Below is a small trained network, with its code and all its weights. Each question gives an input and a target symbol and asks what happens when units are switched off, that is, made to give their printed mean instead of their output.

import numpy as np


def w(rows, s, z=0):
    codes = np.array(rows[::2]) - 128.0
    scale = np.full(codes.shape[1], s)
    scale[-1] = z or s
    return codes * scale


def f(y):
    return np.maximum(y, 0)


def softmax(a):
    e = np.exp(a - a.max(-1, keepdims=True))
    return e / e.sum(-1, keepdims=True)


def log_softmax(a):
    a = a - a.max(-1, keepdims=True)
    return a - np.log(np.exp(a).sum(-1, keepdims=True))


def net(x, mask):
    ids = ['αβγδεθλμξστψ'.index(c) for c in x.split()]
    T = len(ids)
    res = E[ids] + P[:T]
    r = res
    for j in range(3):
        rows = slice(4 * j, 4 * j + 4)
        q, k, v = (r @ M[0][rows].T for M in (Q, K, V))
        z = softmax(np.where(np.tri(T) > 0, q @ k.T / 4**0.5, -1e9)) @ v
        o = O[0][rows]
        res = res + np.where(mask[j], z, o[:, -1]) @ o[:, :-1]
    y = f(res @ A[0][:, :-1].T + A[0][:, -1])
    res = res + np.where(mask[3:15], y, B[0][:, -1]) @ B[0][:, :-1]
    return log_softmax(res[-1] @ U[:, :-1].T + U[:, -1])


Q, K, V, O, A, B = {}, {}, {}, {}, {}, {}
E = w([
[85,171,51,50,156,151,165,193,78,158],'α',
[167,84,39,247,102,139,108,155,126,157],'β',
[100,87,117,97,168,196,184,86,103,114],'γ',
[201,145,126,91,169,116,123,134,94,55],'δ',
[159,66,60,254,112,163,113,111,205,134],'ε',
[81,138,135,136,78,158,33,58,78,167],'θ',
[186,150,103,60,89,132,172,86,157,172],'λ',
[107,163,130,113,181,166,50,102,161,168],'μ',
[136,189,164,156,175,157,179,177,164,160],'ξ',
[72,181,124,187,59,91,147,120,177,51],'σ',
[89,58,150,145,90,89,103,176,204,106],'τ',
[182,148,144,173,187,105,63,86,72,167],'ψ',
],0.0099)
P = w([
[166,140,58,73,83,227,58,182,116,54],'0',
[161,136,59,128,101,213,81,165,159,80],'1',
[162,126,75,163,96,185,101,157,167,100],'2',
[151,117,88,177,108,160,99,134,175,129],'3',
[138,113,99,197,117,133,104,117,178,145],'4',
[126,107,117,207,125,110,122,101,183,169],'5',
[113,103,134,214,135,88,129,89,177,188],'6',
[101,104,154,211,147,57,149,69,181,211],'7',
[84,105,160,217,153,48,145,55,169,224],'8',
[79,91,174,227,168,23,158,39,180,252],'9',
],0.0048)
Q[0] = w([
[150,88,69,183,82,101,163,143,194,135],'head 1',
[177,142,133,67,147,148,244,149,92,97],'head 1',
[128,130,117,142,139,144,30,60,133,192],'head 1',
[166,82,62,185,79,105,163,133,204,145],'head 1',
[119,157,173,40,100,89,153,139,71,77],'head 2',
[131,63,39,242,110,137,93,93,209,188],'head 2',
[129,203,211,4,131,116,177,150,53,81],'head 2',
[123,116,93,190,157,183,118,130,191,160],'head 2',
[154,161,156,80,164,132,202,196,127,64],'head 3',
[185,169,157,60,223,174,138,119,67,184],'head 3',
[144,198,188,38,191,160,130,117,50,158],'head 3',
[150,59,46,212,113,116,111,98,187,181],'head 3',
],0.012)
K[0] = w([
[150,126,184,130,155,78,149,61,126,214],'head 1',
[154,137,49,93,131,247,148,134,108,136],'head 1',
[49,125,174,119,62,10,147,132,184,95],'head 1',
[148,128,182,123,146,73,157,59,131,213],'head 1',
[167,113,91,113,94,179,125,154,114,80],'head 2',
[89,127,158,142,140,66,124,99,146,169],'head 2',
[168,127,98,111,109,185,142,154,108,90],'head 2',
[79,148,173,132,162,83,141,115,152,168],'head 2',
[175,130,92,89,130,175,132,184,167,82],'head 3',
[184,155,56,117,131,200,118,107,81,123],'head 3',
[166,138,70,111,112,193,94,115,102,118],'head 3',
[109,130,166,152,151,75,169,114,120,157],'head 3',
],0.011)
V[0] = w([
[235,87,119,33,167,143,150,114,177,224],'head 1',
[129,1,126,139,182,140,87,183,159,111],'head 1',
[34,92,153,98,49,111,143,175,177,31],'head 1',
[176,139,127,192,202,74,83,115,14,164],'head 1',
[170,68,103,149,82,91,143,167,65,133],'head 2',
[104,164,140,90,162,124,131,218,180,86],'head 2',
[178,127,37,177,166,160,152,108,138,147],'head 2',
[186,50,55,167,104,114,157,164,115,133],'head 2',
[145,47,71,108,135,167,83,67,107,181],'head 3',
[83,93,162,123,48,54,73,155,161,57],'head 3',
[155,189,198,137,209,119,189,171,153,147],'head 3',
[143,27,165,99,152,119,104,206,139,176],'head 3',
],0.0067)
O[0] = w([
[181,100,194,70,88,122,177,150,131,184,184],'head 1',
[54,40,179,128,181,195,159,146,42,156,176],'head 1',
[90,143,78,167,135,160,212,66,91,99,113],'head 1',
[95,97,121,70,124,110,1,169,158,112,19],'head 1',
[134,113,74,77,56,86,70,99,79,130,90],'head 2',
[130,124,197,173,109,104,132,224,117,108,106],'head 2',
[160,103,126,72,163,150,119,125,103,184,251],'head 2',
[151,98,108,76,94,116,110,110,56,180,194],'head 2',
[89,192,133,104,130,171,104,108,119,198,200],'head 3',
[119,114,195,168,78,98,132,103,135,92,146],'head 3',
[139,61,51,133,139,120,183,162,149,101,32],'head 3',
[59,158,68,191,29,143,139,178,139,183,114],'head 3',
],0.0072,0.0025)
A[0] = w([
[181,191,13,133,140,91,117,79,159,127,176],'neuron 1',
[174,152,162,70,175,81,98,159,49,139,150],'neuron 2',
[73,52,51,123,184,178,156,92,81,167,139],'neuron 3',
[168,109,185,129,178,130,185,98,115,61,240],'neuron 4',
[51,157,59,86,125,101,146,192,77,171,181],'neuron 5',
[209,81,90,87,54,82,115,117,168,171,175],'neuron 6',
[186,113,165,164,207,109,77,189,178,93,234],'neuron 7',
[113,48,64,120,55,99,56,213,176,97,107],'neuron 8',
[129,68,82,196,65,97,201,126,151,74,126],'neuron 9',
[77,104,136,144,2,125,32,125,142,140,149],'neuron 10',
[109,177,124,169,111,185,165,164,171,188,254],'neuron 11',
[128,173,155,58,123,125,61,133,72,166,182],'neuron 12',
],0.0069,0.0026)
B[0] = w([
[172,204,34,169,102,71,133,52,176,72,195],'neuron 1',
[176,107,111,224,155,33,163,106,63,31,175],'neuron 2',
[32,65,50,64,204,183,180,109,66,140,215],'neuron 3',
[166,77,180,53,186,131,12,38,79,153,188],'neuron 4',
[97,253,81,58,134,26,143,229,71,96,154],'neuron 5',
[196,74,78,51,71,130,176,102,155,152,223],'neuron 6',
[186,96,164,133,247,114,59,191,185,115,193],'neuron 7',
[70,34,61,89,103,133,137,205,168,22,161],'neuron 8',
[158,64,170,199,115,56,187,171,57,77,196],'neuron 9',
[29,151,166,98,37,159,75,80,123,101,191],'neuron 10',
[97,183,154,172,98,188,185,176,196,187,254],'neuron 11',
[153,149,203,167,107,82,103,162,38,124,201],'neuron 12',
],0.0062,0.0059)
U = w([
[115,120,87,84,80,134,82,148,42,105,45],'α',
[80,88,126,12,114,134,62,170,220,54,116],'β',
[163,56,32,146,179,116,217,207,161,82,2],'γ',
[122,119,105,105,124,122,115,143,104,118,46],'δ',
[64,225,71,78,160,35,196,230,84,132,158],'ε',
[88,223,235,99,77,140,25,77,97,153,74],'θ',
[80,110,199,224,43,109,219,158,92,96,144],'λ',
[155,190,243,192,195,202,100,255,205,217,171],'μ',
[211,166,103,81,29,117,189,59,186,199,176],'ξ',
[81,236,8,190,164,137,106,56,203,66,121],'σ',
[50,20,127,39,199,235,146,49,82,203,174],'τ',
[231,70,203,167,221,11,65,72,44,56,178],'ψ',
],0.0055,0.0037)

Each question gives the input, a string of symbols that net reads in full, and the target symbol t.
The units are the heads (4 rows each of Q, K, V and O) and the neurons (one row each of A and B). Each row of codes is followed by its name. A weight is (code - 128) times the scale printed after its matrix; where a second scale follows, it is the last column's (O, A, B and U).
mask holds one flag per unit, heads first, then neurons. A switched-off unit (its flag False) gives its mean, the last column of its rows in O or B, instead of its output. The means were averaged over made-up inputs and are rounded, as every weight is.
A unit's drop is (log p(t) with every unit on - log p(t) with that unit switched off) / (log p(t) with every unit on - log p(t) with every unit switched off).
The circuit of an input: a set's keep is (log p(t) with only the set's units on - log p(t) with every unit switched off) / (log p(t) with every unit on - log p(t) with every unit switched off). Starting from the 12 units with the biggest drops (on a tie, the unit counted first), units are removed one at a time, each time the one whose removal leaves the highest keep (on an exact tie, the one counted first), for as long as the keep stays at least 0.8.
units of the circuit, in order: the units of the circuit, biggest drop first
most important unit: the unit with the biggest drop
k most important neurons: the k neurons with the biggest drops, biggest first
heads that matter: for each layer, one digit per head in row order, 1 if its drop is at least 0.15 and else 0, layers parted by /
drop when u is switched off: that unit's drop, to one decimal
input ξ λ ψ τ λ θ, target τ: heads that matter -> 100
input δ σ λ δ μ λ δ ψ σ β, target β: most important unit -> head 1
input ε λ α β, target ξ: units of the circuit, in order -> head 1; neuron 6; head 2
input τ ξ ψ, target τ: units of the circuit, in order -> head 1; neuron 3
input τ β θ β, target σ: 2 most important neurons -> neuron 1; neuron 12
input ε δ ψ, target ψ: units of the circuit, in order -> neuron 2; head 1; neuron 11
input γ ε σ δ ε, target ψ: units of the circuit, in order -> head 3; neuron 4
input λ β λ ξ λ β, target γ: units of the circuit, in order -> head 3; neuron 8; neuron 10
input β μ τ ε β, target λ: units of the circuit, in order -> head 3; neuron 9; head 1
input ψ γ δ ψ τ, target β: units of the circuit, in order -> head 1; neuron 8
input γ ψ δ β λ τ λ β, target λ: units of the circuit, in order -> head 3; neuron 9
input β δ δ σ ψ ψ ε σ δ τ, target λ: heads that matter -> 001
input σ ε μ λ τ ε σ β β θ, target σ: units of the circuit, in order -> head 1; head 2
input λ λ α ψ ε ψ α β δ μ, target μ: heads that matter -> 110
input α λ ψ ε τ, target β: units of the circuit, in order -> head 1; neuron 8; neuron 10
input λ δ θ ε, target σ: units of the circuit, in order -> head 2; neuron 1; head 1
input λ ξ δ α ψ τ τ α, target ε: units of the circuit, in order -> neuron 5
input θ ξ ξ μ ε ε ε β ε ε, target τ: units of the circuit, in order -> head 2; neuron 3
input τ ε σ, target λ: 2 most important neurons -> neuron 9; neuron 7
input α ξ σ α θ, target σ: heads that matter -> 100
input α λ μ ε μ ε, target μ: drop when head 1 is switched off -> 0.1
input γ δ δ ψ σ, target β: drop when neuron 8 is switched off -> 0.2
input λ ε α λ λ α τ ε, target λ: drop when neuron 9 is switched off -> 0.2
input σ σ τ θ λ ε, target ξ: drop when head 2 is switched off -> 0.4
input λ τ δ λ σ, target ψ: 3 most important neurons -> neuron 4; neuron 9; neuron 11
